Below are the code and all the weights of a small trained network. Each question names an input and a target symbol and asks about switching units off, where a switched-off unit gives its printed mean instead of its output.

import numpy as np


def w(rows, s, z=0):
    codes = np.array(rows[::2]) - 128.0
    scale = np.full(codes.shape[1], s)
    scale[-1] = z or s
    return codes * scale


def norm(h):
    return h / np.sqrt((h * h).mean(-1, keepdims=True) + 1e-5)


def f(y):
    return np.maximum(y, 0)


def softmax(a):
    e = np.exp(a - a.max(-1, keepdims=True))
    return e / e.sum(-1, keepdims=True)


def log_softmax(a):
    a = a - a.max(-1, keepdims=True)
    return a - np.log(np.exp(a).sum(-1, keepdims=True))


def net(x, mask):
    ids = ['ΠΣζθμφ'.index(c) for c in x.split()]
    T = len(ids)
    res = E[ids] + P[:T]
    r = norm(res)
    for j in range(3):
        rows = slice(2 * j, 2 * j + 2)
        q, k, v = (r @ M[0][rows].T for M in (Q, K, V))
        z = softmax(np.where(np.tri(T) > 0, q @ k.T / 2**0.5, -1e9)) @ v
        o = O[0][rows]
        res = res + np.where(mask[j], z, o[:, -1]) @ o[:, :-1]
    y = f(norm(res) @ A[0][:, :-1].T + A[0][:, -1])
    res = res + np.where(mask[3:11], y, B[0][:, -1]) @ B[0][:, :-1]
    return log_softmax(norm(res)[-1] @ U[:, :-1].T + U[:, -1])


Q, K, V, O, A, B = {}, {}, {}, {}, {}, {}
E = w([
[145,34,139,135],'Π',
[164,60,157,70],'Σ',
[147,29,2,157],'ζ',
[171,67,108,226],'θ',
[206,88,181,189],'μ',
[166,155,144,142],'φ',
],0.0051)
P = w([
[5,157,144,115],'0',
[228,129,204,121],'1',
[241,99,170,107],'2',
[221,79,124,65],'3',
[227,102,97,77],'4',
[226,120,81,94],'5',
[234,116,66,82],'6',
[246,143,63,104],'7',
[247,122,44,109],'8',
[254,137,44,118],'9',
],0.0044)
Q[0] = w([
[151,135,102,171],'H0',
[1,204,107,95],'H0',
[94,95,96,141],'H1',
[35,197,166,198],'H1',
[13,172,108,110],'H2',
[201,126,130,35],'H2',
],0.0072)
K[0] = w([
[116,89,138,110],'H0',
[254,156,144,51],'H0',
[118,125,131,129],'H1',
[251,112,126,154],'H1',
[235,85,145,140],'H2',
[68,132,51,153],'H2',
],0.0096)
V[0] = w([
[213,218,255,168],'H0',
[170,132,26,100],'H0',
[133,227,113,119],'H1',
[172,61,125,79],'H1',
[111,138,62,202],'H2',
[73,210,138,4],'H2',
],0.0075)
O[0] = w([
[188,39,83,226,2],'H0',
[196,183,124,38,61],'H0',
[248,191,88,168,68],'H1',
[104,73,124,37,106],'H1',
[115,253,79,190,153],'H2',
[217,145,245,4,122],'H2',
],0.0052,0.0051)
A[0] = w([
[34,120,141,120,142],'N0',
[52,115,144,109,172],'N1',
[168,2,91,178,111],'N2',
[95,133,109,209,99],'N3',
[224,118,121,141,6],'N4',
[140,53,167,143,189],'N5',
[181,190,88,87,109],'N6',
[120,102,75,89,39],'N7',
],0.0081,0.0022)
B[0] = w([
[147,207,230,191,199],'N0',
[55,204,161,162,203],'N1',
[45,119,254,62,254],'N2',
[90,129,41,87,185],'N3',
[192,230,156,154,190],'N4',
[61,109,129,134,215],'N5',
[143,61,105,68,200],'N6',
[204,161,78,177,157],'N7',
],0.0053,0.0044)
U = w([
[82,147,203,145,209],'Π',
[120,82,134,71,225],'Σ',
[114,183,83,63,141],'ζ',
[140,147,7,158,110],'θ',
[99,19,115,181,3],'μ',
[223,124,136,163,59],'φ',
],0.011,0.0055)

Each question gives the input, a string of symbols that net reads in full, and the target symbol t.
The units are the heads (2 rows each of Q, K, V and O) and the neurons (one row each of A and B). Each row of codes is followed by its name. A weight is (code - 128) times the scale printed after its matrix; where a second scale follows, it is the last column's (O, A, B and U).
mask holds one flag per unit, heads first, then neurons. A switched-off unit (its flag False) gives its mean, the last column of its rows in O or B, instead of its output. The means were averaged over made-up inputs and are rounded, as every weight is.
A unit's drop is (log p(t) with every unit on - log p(t) with that unit switched off) / (log p(t) with every unit on - log p(t) with every unit switched off).
The circuit of an input: a set's keep is (log p(t) with only the set's units on - log p(t) with every unit switched off) / (log p(t) with every unit on - log p(t) with every unit switched off). Starting from all 11 units, units are removed one at a time, each time the one whose removal leaves the highest keep (on an exact tie, the one counted first), for as long as the keep stays at least 0.8.
circuit, biggest first: the units of the circuit, biggest drop first
unit that matters most: the unit with the biggest drop
k most important neurons: the k neurons with the biggest drops, biggest first
heads that matter: for each layer, one digit per head in row order, 1 if its drop is at least 0.15 and else 0, layers parted by /
drop of u: that unit's drop, to one decimal
input μ Σ μ ζ φ ζ θ, target μ: unit that matters most => H0
input Σ Σ θ ζ φ Σ ζ ζ μ, target Σ: circuit, biggest first => (H1; N0)
input φ φ Π μ Π φ, target φ: circuit, biggest first => (H1; H0)
input θ ζ φ ζ μ Π Σ Π, target θ: heads that matter => 001
input φ μ φ Σ, target φ: heads that matter => 011
input Π μ θ μ φ μ μ φ Π ζ, target Π: heads that matter => 010
input μ ζ ζ Π, target μ: heads that matter => 101
input θ ζ φ Π ζ Σ θ Σ, target θ: heads that matter => 001
input ζ φ Π, target ζ: heads that matter => 100
input φ θ θ φ ζ θ φ φ θ, target φ: heads that matter => 010
input ζ θ φ Σ, target ζ: heads that matter => 101
input θ Π μ Σ Σ μ φ ζ Π φ, target θ: heads that matter => 001
input φ ζ φ ζ ζ ζ, target φ: circuit, biggest first => (H1; H2)
input Σ Σ φ, target Σ: circuit, biggest first => (H2)
input θ Π φ φ, target θ: 2 most important neurons => (N2; N3)
input θ μ Σ ζ ζ μ, target θ: drop of N2 => 0.1
input φ θ Π Π Σ ζ Σ μ, target φ: drop of H0 => 0.1
input θ ζ Σ Π μ ζ ζ θ, target θ: drop of N5 => 0.0
